Below are the code and all the weights of a small trained network. Each question names an input and a class and asks about switching units off, where a switched-off unit gives its printed mean instead of its output.

import numpy as np


def w(rows, s, z=0):
    codes = np.array(rows[::2]) - 128.0
    scale = np.full(codes.shape[1], s)
    scale[-1] = z or s
    return codes * scale


def f(y):
    return y / 2 * (1 + np.tanh(0.7978845608 * (y + 0.044715 * y**3)))


def log_softmax(a):
    a = a - a.max(-1, keepdims=True)
    return a - np.log(np.exp(a).sum(-1, keepdims=True))


def net(x, mask):
    res = np.array(x, float).reshape(1, 4) / 4 @ E
    y = f(res @ A[0][:, :-1].T + A[0][:, -1])
    res = res + np.where(mask, y, B[0][:, -1]) @ B[0][:, :-1]
    return log_softmax(res[-1] @ U[:, :-1].T + U[:, -1])


A, B = {}, {}
E = w([
[50,102,174,217,26,111,203],'x0',
[186,214,253,189,161,90,76],'x1',
[151,213,74,214,133,231,116],'x2',
[111,46,206,159,169,220,105],'x3',
],0.011)
A[0] = w([
[175,118,56,96,172,143,31,132],'n0',
[101,55,194,140,164,252,100,19],'n1',
[116,244,70,93,82,74,153,5],'n2',
[100,58,40,108,159,120,151,31],'n3',
[169,196,82,180,98,231,150,66],'n4',
[142,80,180,45,100,94,136,145],'n5',
[183,198,226,203,133,97,103,40],'n6',
[78,155,147,176,34,154,193,197],'n7',
[190,122,80,98,190,141,97,53],'n8',
[84,98,40,106,107,218,186,43],'n9',
],0.011,0.0016)
B[0] = w([
[89,13,136,160,173,73,117,234],'n0',
[145,88,114,56,63,158,58,233],'n1',
[149,60,103,73,26,169,68,235],'n2',
[135,172,135,123,143,191,155,216],'n3',
[25,146,255,72,86,74,221,229],'n4',
[90,186,178,116,156,98,191,208],'n5',
[156,189,51,146,145,200,158,255],'n6',
[78,24,102,204,157,115,141,226],'n7',
[94,105,104,170,192,159,155,211],'n8',
[175,216,69,129,171,175,166,234],'n9',
],0.012,0.014)
U = w([
[111,49,91,235,211,79,109,198],'0',
[173,249,62,149,188,163,126,67],'1',
[99,190,243,56,147,50,172,189],'2',
[159,90,101,50,57,135,27,7],'3',
],0.012,0.0017)

Each question gives the input, the list of numbers given to net, and the class t.
The units are the neurons (one row each of A and B). Each row of codes is followed by its name. A weight is (code - 128) times the scale printed after its matrix; where a second scale follows, it is the last column's (A, B and U).
mask holds one flag per neuron, in row order. A switched-off neuron (its flag False) gives its mean, the last column of its row in B, instead of its output. The means were averaged over made-up inputs and are rounded, as every weight is.
A unit's drop is (log p(t) with every unit on - log p(t) with that unit switched off) / (log p(t) with every unit on - log p(t) with every unit switched off).
The circuit of an input: a set's keep is (log p(t) with only the set's units on - log p(t) with every unit switched off) / (log p(t) with every unit on - log p(t) with every unit switched off). Starting from all 10 units, units are removed one at a time, each time the one whose removal leaves the highest keep (on an exact tie, the one counted first), for as long as the keep stays at least 0.8.
circuit, biggest first: the units of the circuit, biggest drop first
most important unit: the unit with the biggest drop
top k neurons: the k neurons with the biggest drops, biggest first
drop of u: that unit's drop, to one decimal
input [-6,-4,-5,6], class 0: most important unit => n4
input [5,-7,5,4], class 1: top 2 neurons => n9, n0
input [-6,-8,-6,-3], class 1: top 2 neurons => n3, n9
input [5,-6,-8,8], class 2: top 4 neurons => n5, n2, n6, n3
input [-4,-2,-4,8], class 3: top 2 neurons => n1, n4
input [-8,-3,-2,7], class 0: top 2 neurons => n0, n8
input [-5,-5,3,1], class 0: top 4 neurons => n0, n6, n8, n5
input [7,-1,8,-3], class 2: top 3 neurons => n4, n0, n8
input [3,-5,5,7], class 3: top 2 neurons => n1, n6
input [4,2,4,6], class 3: top 2 neurons => n1, n0
input [-3,0,-3,5], class 3: top 2 neurons => n4, n1
input [-4,7,8,3], class 2: top 2 neurons => n4, n9
input [-3,7,-3,-7], class 1: top 3 neurons => n6, n1, n4
input [4,-3,4,-8], class 3: circuit, biggest first => n2
input [-7,-5,-6,-5], class 0: top 2 neurons => n0, n4
input [7,3,-1,-7], class 0: drop of n1 => 1.7
input [-5,-4,2,-8], class 3: drop of n2 => 3.1
input [-2,-4,6,-1], class 2: drop of n6 => 0.2
